Below is a small trained network, with its code and all its weights. Each question gives an input and a class and asks what happens when units are switched off, that is, made to give their printed mean instead of their output.

import numpy as np


def w(rows, s, z=0):
    codes = np.array(rows[::2]) - 128.0
    scale = np.full(codes.shape[1], s)
    scale[-1] = z or s
    return codes * scale


def f(y):
    return y / 2 * (1 + np.tanh(0.7978845608 * (y + 0.044715 * y**3)))


def log_softmax(a):
    a = a - a.max(-1, keepdims=True)
    return a - np.log(np.exp(a).sum(-1, keepdims=True))


def net(x, mask):
    res = np.array(x, float).reshape(1, 5) / 4 @ E
    y = f(res @ A[0][:, :-1].T + A[0][:, -1])
    res = res + np.where(mask, y, B[0][:, -1]) @ B[0][:, :-1]
    return log_softmax(res[-1] @ U[:, :-1].T + U[:, -1])


A, B = {}, {}
E = w([
[85,55,76,223,219,243,211,115,73],'x0',
[3,147,43,88,219,3,143,181,84],'x1',
[77,162,156,181,190,187,24,239,215],'x2',
[157,172,11,228,17,109,158,188,191],'x3',
[27,198,175,218,54,134,89,38,44],'x4',
],0.0062)
A[0] = w([
[99,102,178,41,179,153,103,95,132,110],'n0',
[173,130,236,78,188,134,97,116,81,97],'n1',
[133,173,20,154,80,78,147,158,169,98],'n2',
[63,120,77,93,145,26,176,141,73,33],'n3',
[166,183,149,108,101,72,70,107,133,82],'n4',
[166,164,80,177,78,119,163,144,180,81],'n5',
[211,125,93,92,157,122,153,151,195,124],'n6',
[170,92,128,79,149,135,148,182,131,69],'n7',
[76,104,205,27,170,176,117,94,118,94],'n8',
[153,89,99,74,146,151,162,171,158,94],'n9',
[192,84,131,76,136,158,157,181,152,115],'n10',
[180,183,150,94,129,59,102,116,167,85],'n11',
[132,171,135,7,57,100,122,158,144,110],'n12',
[185,72,117,91,138,137,144,167,167,113],'n13',
[76,91,41,168,206,199,190,139,84,109],'n14',
[39,177,89,118,180,128,86,174,149,92],'n15',
[133,70,128,152,125,212,163,129,117,68],'n16',
[157,94,141,98,114,77,187,73,90,79],'n17',
[142,144,184,169,159,198,50,211,169,97],'n18',
[172,159,85,187,60,146,157,172,136,110],'n19',
[158,171,21,166,88,125,114,125,181,110],'n20',
[135,163,138,114,128,113,40,153,167,121],'n21',
[49,123,43,110,178,32,151,161,107,2],'n22',
[47,188,200,205,32,159,71,45,76,108],'n23',
[38,128,139,135,166,178,84,199,194,108],'n24',
[134,105,76,170,181,218,195,107,104,72],'n25',
[178,59,78,74,57,107,193,80,73,131],'n26',
[247,93,199,153,71,220,115,88,180,34],'n27',
[150,134,72,71,106,80,203,87,66,75],'n28',
[237,116,175,159,62,255,132,73,152,36],'n29',
[163,191,148,61,86,48,78,130,155,83],'n30',
[171,63,127,91,154,116,146,167,160,108],'n31',
],0.0084,0.0058)
B[0] = w([
[95,94,82,138,128,160,70,91,112,179],'n0',
[98,87,58,137,123,179,62,116,131,186],'n1',
[106,83,91,124,144,171,77,112,111,210],'n2',
[147,160,122,59,137,92,124,164,137,191],'n3',
[100,111,171,149,96,152,160,147,164,181],'n4',
[106,103,86,128,119,166,81,107,107,180],'n5',
[107,164,131,177,157,112,143,145,81,192],'n6',
[95,151,99,163,122,115,142,147,97,155],'n7',
[102,93,64,168,120,176,68,74,104,188],'n8',
[96,151,120,181,138,131,151,148,87,166],'n9',
[100,159,111,164,150,96,166,173,74,181],'n10',
[98,109,176,145,102,158,153,154,172,182],'n11',
[114,102,188,136,113,161,157,159,173,208],'n12',
[93,154,117,185,148,86,172,166,86,177],'n13',
[102,92,213,125,87,152,155,154,215,218],'n14',
[165,164,109,61,109,113,147,112,127,184],'n15',
[114,110,148,91,111,155,144,169,163,162],'n16',
[164,165,104,135,67,188,130,107,134,169],'n17',
[204,167,117,125,96,166,153,66,130,200],'n18',
[101,85,93,131,134,167,56,105,118,189],'n19',
[108,87,91,166,145,169,77,76,116,196],'n20',
[159,124,145,136,83,143,164,98,155,177],'n21',
[127,147,104,19,194,56,96,191,162,195],'n22',
[88,174,112,188,177,84,193,194,54,255],'n23',
[205,190,126,118,68,181,152,66,124,196],'n24',
[87,68,202,140,44,154,170,147,193,189],'n25',
[201,153,115,123,98,196,150,58,102,212],'n26',
[130,169,126,2,199,47,95,199,157,217],'n27',
[170,184,129,119,89,172,124,93,130,187],'n28',
[124,146,113,39,153,83,111,181,167,219],'n29',
[91,70,212,155,83,156,170,157,192,217],'n30',
[98,161,119,190,152,119,138,145,79,173],'n31',
],0.0098,0.0099)
U = w([
[101,68,207,132,105,143,171,138,182,113],'0',
[141,158,110,38,154,77,102,147,149,132],'1',
[102,69,70,146,132,159,42,103,109,122],'2',
[91,188,116,197,149,89,193,146,63,106],'3',
[247,188,120,117,99,167,164,84,126,101],'4',
[156,107,148,146,152,100,149,111,118,254],'5',
[161,93,137,149,137,68,122,100,126,104],'6',
],0.015)

Each question gives the input, the list of numbers given to net, and the class t.
The units are the neurons (one row each of A and B). Each row of codes is followed by its name. A weight is (code - 128) times the scale printed after its matrix; where a second scale follows, it is the last column's (A, B and U).
mask holds one flag per neuron, in row order. A switched-off neuron (its flag False) gives its mean, the last column of its row in B, instead of its output. The means were averaged over made-up inputs and are rounded, as every weight is.
A unit's drop is (log p(t) with every unit on - log p(t) with that unit switched off) / (log p(t) with every unit on - log p(t) with every unit switched off).
The circuit of an input: a set's keep is (log p(t) with only the set's units on - log p(t) with every unit switched off) / (log p(t) with every unit on - log p(t) with every unit switched off). Starting from the 12 units with the biggest drops (on a tie, the unit counted first), units are removed one at a time, each time the one whose removal leaves the highest keep (on an exact tie, the one counted first), for as long as the keep stays at least 0.8.
units of the circuit, in order: the units of the circuit, biggest drop first
most important unit: the unit with the biggest drop
top k neurons: the k neurons with the biggest drops, biggest first
drop of u: that unit's drop, to one decimal
input [3,-2,5,-4,5], class 3: units of the circuit, in order : [n23]
input [3,3,1,1,-4], class 3: units of the circuit, in order : [n30, n29, n19]
input [-4,-8,5,-8,2], class 1: top 2 neurons : [n27, n29]
input [-7,7,1,7,-4], class 0: top 2 neurons : [n30, n12]
input [4,5,-7,6,-2], class 4: top 2 neurons : [n26, n28]
input [-8,4,-7,1,-4], class 0: top 3 neurons : [n30, n12, n11]
input [2,5,-3,-3,5], class 1: top 2 neurons : [n3, n22]
input [5,-4,8,-5,-1], class 4: top 2 neurons : [n18, n24]
input [8,8,-4,-1,-4], class 0: top 3 neurons : [n14, n25, n27]
input [5,-7,-7,3,8], class 3: top 2 neurons : [n23, n22]
input [0,6,-8,0,3], class 4: top 2 neurons : [n26, n28]
input [3,-6,6,6,-6], class 1: top 3 neurons : [n27, n29, n23]
input [4,-5,3,2,1], class 1: units of the circuit, in order : [n27, n29]
input [-7,8,3,7,6], class 1: units of the circuit, in order : [n22]
input [-3,5,-3,-6,6], class 2: top 3 neurons : [n8, n1, n0]
input [5,-4,-4,-7,6], class 2: top 2 neurons : [n8, n1]
input [-1,6,8,-4,-1], class 4: drop of n24 : 0.5
input [-6,4,-6,6,5], class 0: drop of n1 : 0.2
input [-3,2,8,5,-4], class 4: drop of n24 : 0.1
input [-1,-2,3,8,-7], class 2: most important unit : n19
